Below are the code and all the weights of a small trained network. Each question names an input and a class and asks about switching units off, where a switched-off unit gives its printed mean instead of its output.

import numpy as np


def w(rows, s, z=0):
    codes = np.array(rows[::2]) - 128.0
    scale = np.full(codes.shape[1], s)
    scale[-1] = z or s
    return codes * scale


def norm(h):
    return h / np.sqrt((h * h).mean(-1, keepdims=True) + 1e-5)


def f(y):
    return np.maximum(y, 0)


def log_softmax(a):
    a = a - a.max(-1, keepdims=True)
    return a - np.log(np.exp(a).sum(-1, keepdims=True))


def net(x, mask):
    res = np.array(x, float).reshape(1, 5) / 4 @ E
    u = 0
    for l in range(4):
        y = f(norm(res) @ A[l][:, :-1].T + A[l][:, -1])
        res = res + np.where(mask[u : u + 9], y, B[l][:, -1]) @ B[l][:, :-1]
        u += 9
    return log_softmax(norm(res)[-1] @ U[:, :-1].T + U[:, -1])


A, B = {}, {}
E = w([
[114,120,247,190],'x0',
[69,254,86,176],'x1',
[154,158,234,53],'x2',
[136,105,146,131],'x3',
[223,191,129,168],'x4',
],0.0052)
A[0] = w([
[188,87,2,167,122],'L0N1',
[68,192,140,232,46],'L0N2',
[180,47,103,207,20],'L0N3',
[174,207,127,176,59],'L0N4',
[31,188,148,213,70],'L0N5',
[50,73,42,137,165],'L0N6',
[76,159,122,232,32],'L0N7',
[93,209,157,113,34],'L0N8',
[227,41,112,182,3],'L0N9',
],0.0058,0.0034)
B[0] = w([
[98,88,33,71,243],'L0N1',
[47,253,80,151,194],'L0N2',
[212,74,71,174,162],'L0N3',
[101,189,122,136,176],'L0N4',
[129,124,144,254,208],'L0N5',
[158,224,129,80,253],'L0N6',
[162,159,139,227,175],'L0N7',
[119,87,147,185,154],'L0N8',
[88,63,70,147,168],'L0N9',
],0.0056,0.0032)
A[1] = w([
[161,38,194,133,205],'L1N1',
[224,148,149,178,201],'L1N2',
[83,153,146,190,46],'L1N3',
[173,70,141,58,141],'L1N4',
[224,40,66,168,208],'L1N5',
[93,138,74,54,86],'L1N6',
[129,77,98,173,56],'L1N7',
[220,55,2,134,170],'L1N8',
[132,89,222,98,1],'L1N9',
],0.008,0.0027)
B[1] = w([
[103,47,173,148,220],'L1N1',
[100,170,138,48,198],'L1N2',
[139,191,103,160,172],'L1N3',
[148,147,134,200,208],'L1N4',
[28,159,143,185,224],'L1N5',
[159,104,52,100,185],'L1N6',
[85,129,158,139,148],'L1N7',
[1,93,103,105,254],'L1N8',
[178,66,178,131,177],'L1N9',
],0.0096,0.0055)
A[2] = w([
[158,98,213,85,178],'L2N1',
[229,116,125,144,3],'L2N2',
[90,174,51,39,184],'L2N3',
[172,156,101,254,136],'L2N4',
[138,178,192,124,174],'L2N5',
[165,97,32,96,89],'L2N6',
[204,170,132,82,60],'L2N7',
[217,62,132,115,96],'L2N8',
[195,49,201,112,81],'L2N9',
],0.0077,0.0034)
B[2] = w([
[210,75,147,107,213],'L2N1',
[45,55,140,197,129],'L2N2',
[221,38,103,37,254],'L2N3',
[159,239,150,173,189],'L2N4',
[204,155,100,112,200],'L2N5',
[93,60,23,79,168],'L2N6',
[254,196,200,80,139],'L2N7',
[149,122,152,226,155],'L2N8',
[138,21,210,231,201],'L2N9',
],0.0069,0.0048)
A[3] = w([
[133,96,115,115,2],'L3N1',
[88,1,199,121,126],'L3N2',
[60,212,152,153,135],'L3N3',
[64,100,68,172,181],'L3N4',
[104,37,181,176,113],'L3N5',
[51,179,142,204,95],'L3N6',
[95,112,82,251,129],'L3N7',
[190,175,191,222,154],'L3N8',
[210,126,72,106,153],'L3N9',
],0.008,0.005)
B[3] = w([
[56,193,72,37,128],'L3N1',
[185,137,173,168,255],'L3N2',
[167,195,86,139,191],'L3N3',
[97,148,154,21,232],'L3N4',
[123,77,201,160,221],'L3N5',
[101,167,114,91,186],'L3N6',
[96,254,187,133,198],'L3N7',
[139,85,56,224,234],'L3N8',
[160,28,157,98,171],'L3N9',
],0.0068,0.0059)
U = w([
[45,72,167,170,154],'0',
[81,81,36,76,206],'1',
[130,66,51,56,92],'2',
[151,30,229,197,201],'3',
[109,158,125,113,3],'4',
[248,154,162,62,14],'5',
[129,222,88,193,234],'6',
],0.012,0.0052)

Each question gives the input, the list of numbers given to net, and the class t.
The units are the neurons (one row each of A and B). Each row of codes is followed by its name. A weight is (code - 128) times the scale printed after its matrix; where a second scale follows, it is the last column's (A, B and U).
mask holds one flag per neuron, layer by layer. A switched-off neuron (its flag False) gives its mean, the last column of its row in B, instead of its output. The means were averaged over made-up inputs and are rounded, as every weight is.
A unit's drop is (log p(t) with every unit on - log p(t) with that unit switched off) / (log p(t) with every unit on - log p(t) with every unit switched off).
The circuit of an input: a set's keep is (log p(t) with only the set's units on - log p(t) with every unit switched off) / (log p(t) with every unit on - log p(t) with every unit switched off). Starting from the 12 units with the biggest drops (on a tie, the unit counted first), units are removed one at a time, each time the one whose removal leaves the highest keep (on an exact tie, the one counted first), for as long as the keep stays at least 0.8.
circuit, biggest first: the units of the circuit, biggest drop first
most important unit: the unit with the biggest drop
top k neurons: the k neurons with the biggest drops, biggest first
k most important neurons of layer l: the k neurons of layer l with the biggest drops, biggest first
drop when u is switched off: that unit's drop, to one decimal
input [-3,-2,-3,3,5], class 1: most important unit	L0N1
input [-7,6,6,-8,8], class 1: circuit, biggest first	[L3N2, L2N3]
input [-1,-8,3,-4,8], class 0: circuit, biggest first	[L1N5, L1N8, L0N9]
input [-5,8,2,7,-1], class 2: 3 most important neurons of layer 1	[L1N4, L1N5, L1N1]
input [0,4,5,-5,7], class 5: top 2 neurons	[L1N5, L1N2]
input [-2,-2,2,1,-7], class 3: top 2 neurons	[L0N2, L0N1]
input [7,6,8,2,-4], class 6: 2 most important neurons of layer 1	[L1N3, L1N1]
input [7,-7,-4,-1,1], class 0: top 3 neurons	[L1N5, L0N3, L0N9]
input [-8,5,7,1,5], class 5: top 3 neurons	[L1N8, L0N1, L2N7]
input [1,-6,-1,1,3], class 0: top 2 neurons	[L1N5, L1N8]
input [-4,7,-5,2,-8], class 2: top 3 neurons	[L2N3, L1N5, L0N6]
input [7,5,4,7,-6], class 6: top 2 neurons	[L1N3, L0N2]
input [8,-5,-7,8,0], class 0: top 2 neurons	[L1N5, L0N3]
input [-6,-2,4,3,7], class 1: circuit, biggest first	[L1N8]
input [-1,3,0,-5,-2], class 6: top 2 neurons	[L0N5, L1N8]
input [-7,-5,1,-4,6], class 1: 2 most important neurons of layer 1	[L1N8, L1N5]
input [-8,8,-4,4,-8], class 2: top 2 neurons	[L2N3, L1N5]
input [-5,3,5,8,0], class 2: top 2 neurons	[L1N6, L2N6]
input [1,-8,-6,-1,-2], class 0: drop when L1N5 is switched off	0.2
input [-4,8,8,0,3], class 5: most important neuron of layer 2	[L2N3]
input [7,-6,-8,2,8], class 0: drop when L1N5 is switched off	0.1
input [7,-1,-2,0,1], class 6: drop when L0N5 is switched off	0.0
